Here is a tiny trained network, its code and every weight. The questions are about switching its units off for an input and a class, where a switched-off unit gives its printed mean instead of its output.

import numpy as np


def w(rows, s, z=0):
    codes = np.array(rows[::2]) - 128.0
    scale = np.full(codes.shape[1], s)
    scale[-1] = z or s
    return codes * scale


def f(y):
    return np.maximum(y, 0)


def log_softmax(a):
    a = a - a.max(-1, keepdims=True)
    return a - np.log(np.exp(a).sum(-1, keepdims=True))


def net(x, mask):
    res = np.array(x, float).reshape(1, 5) / 4 @ E
    y = f(res @ A[0][:, :-1].T + A[0][:, -1])
    res = res + np.where(mask, y, B[0][:, -1]) @ B[0][:, :-1]
    return log_softmax(res[-1] @ U[:, :-1].T + U[:, -1])


A, B = {}, {}
E = w([
[136,42,157,153,210,138,112,133],'x0',
[147,93,167,118,110,2,133,104],'x1',
[188,97,135,159,98,169,155,42],'x2',
[137,78,28,107,93,126,79,129],'x3',
[138,146,98,120,148,115,134,122],'x4',
],0.014)
A[0] = w([
[160,156,106,146,159,180,141,159,6],'neuron 1',
[92,183,138,88,118,117,95,159,56],'neuron 2',
[105,160,164,144,151,132,160,105,150],'neuron 3',
[103,73,91,82,88,96,76,110,105],'neuron 4',
[127,116,82,133,106,148,87,141,140],'neuron 5',
[119,67,114,163,197,77,103,108,106],'neuron 6',
[117,91,94,107,125,128,30,112,166],'neuron 7',
[118,164,178,117,150,119,155,148,136],'neuron 8',
[114,173,190,129,167,116,180,114,121],'neuron 9',
[193,105,124,161,93,166,192,63,83],'neuron 10',
[83,131,130,83,146,120,97,188,70],'neuron 11',
[91,205,113,94,9,110,156,114,112],'neuron 12',
[122,58,142,155,223,146,108,164,103],'neuron 13',
[96,133,119,153,130,199,123,152,3],'neuron 14',
[85,143,100,146,149,212,126,137,96],'neuron 15',
[89,138,147,110,149,84,93,155,116],'neuron 16',
[127,102,64,138,96,137,87,128,77],'neuron 17',
[162,97,132,117,159,155,141,88,91],'neuron 18',
[58,126,116,134,178,111,96,213,36],'neuron 19',
[158,94,158,105,94,35,157,123,88],'neuron 20',
],0.015,0.0029)
B[0] = w([
[107,168,155,161,170,94,129,81,171],'neuron 1',
[145,104,95,119,105,143,96,90,182],'neuron 2',
[167,50,149,58,167,198,156,195,191],'neuron 3',
[111,123,186,50,216,193,215,159,206],'neuron 4',
[113,128,162,98,177,143,183,173,180],'neuron 5',
[134,152,160,177,124,113,75,174,216],'neuron 6',
[153,128,150,83,185,161,150,143,198],'neuron 7',
[144,79,110,87,180,132,157,145,198],'neuron 8',
[154,56,202,95,212,128,210,171,226],'neuron 9',
[125,26,47,154,62,133,132,39,227],'neuron 10',
[116,56,29,109,65,133,140,74,188],'neuron 11',
[250,177,155,183,114,159,47,197,236],'neuron 12',
[231,168,159,148,90,120,50,214,231],'neuron 13',
[49,186,150,134,105,42,139,125,180],'neuron 14',
[57,215,157,153,170,58,153,103,201],'neuron 15',
[102,147,50,143,68,153,153,80,188],'neuron 16',
[114,104,147,103,164,182,157,170,191],'neuron 17',
[161,119,90,138,70,124,114,106,182],'neuron 18',
[124,91,32,166,67,189,124,56,210],'neuron 19',
[2,225,160,139,99,52,139,94,252],'neuron 20',
],0.009,0.017)
U = w([
[164,66,155,65,198,185,214,170,170],'0',
[248,151,145,181,94,146,6,184,80],'1',
[153,41,52,155,47,159,149,56,33],'2',
[64,191,162,151,134,68,154,105,254],'3',
],0.015,0.0014)

Each question gives the input, the list of numbers given to net, and the class t.
The units are the neurons (one row each of A and B). Each row of codes is followed by its name. A weight is (code - 128) times the scale printed after its matrix; where a second scale follows, it is the last column's (A, B and U).
mask holds one flag per neuron, in row order. A switched-off neuron (its flag False) gives its mean, the last column of its row in B, instead of its output. The means were averaged over made-up inputs and are rounded, as every weight is.
A unit's drop is (log p(t) with every unit on - log p(t) with that unit switched off) / (log p(t) with every unit on - log p(t) with every unit switched off).
The circuit of an input: a set's keep is (log p(t) with only the set's units on - log p(t) with every unit switched off) / (log p(t) with every unit on - log p(t) with every unit switched off). Starting from the 12 units with the biggest drops (on a tie, the unit counted first), units are removed one at a time, each time the one whose removal leaves the highest keep (on an exact tie, the one counted first), for as long as the keep stays at least 0.8.
circuit, biggest first: the units of the circuit, biggest drop first
k most important neurons: the k neurons with the biggest drops, biggest first
drop when u is switched off: that unit's drop, to one decimal
input [6,8,7,5,-5], class 3: circuit, biggest first => (neuron 20)
input [8,-8,0,-1,8], class 1: 2 most important neurons => (neuron 13; neuron 20)
input [7,6,8,0,-1], class 2: 4 most important neurons => (neuron 10; neuron 12; neuron 18; neuron 20)
input [2,0,6,-5,8], class 2: 3 most important neurons => (neuron 10; neuron 4; neuron 18)
input [-1,-8,-4,7,-5], class 3: 4 most important neurons => (neuron 15; neuron 14; neuron 9; neuron 3)
input [5,-3,-7,3,0], class 2: 2 most important neurons => (neuron 19; neuron 11)
input [6,8,7,-2,-6], class 3: 4 most important neurons => (neuron 20; neuron 12; neuron 19; neuron 6)
input [-8,1,-6,-7,2], class 1: 3 most important neurons => (neuron 12; neuron 4; neuron 2)
input [7,-8,2,-3,-8], class 3: 3 most important neurons => (neuron 15; neuron 14; neuron 12)
input [8,8,-5,4,4], class 1: 2 most important neurons => (neuron 13; neuron 6)
input [1,-7,-1,5,5], class 3: 2 most important neurons => (neuron 15; neuron 14)
input [-7,7,8,-6,-7], class 2: 2 most important neurons => (neuron 10; neuron 13)
input [-1,7,-7,-8,-6], class 0: drop when neuron 3 is switched off => 0.3
input [3,-5,1,-1,0], class 3: circuit, biggest first => (neuron 15)
input [0,-8,7,4,-1], class 3: drop when neuron 1 is switched off => 0.2
input [-6,0,1,4,6], class 1: drop when neuron 9 is switched off => 0.1
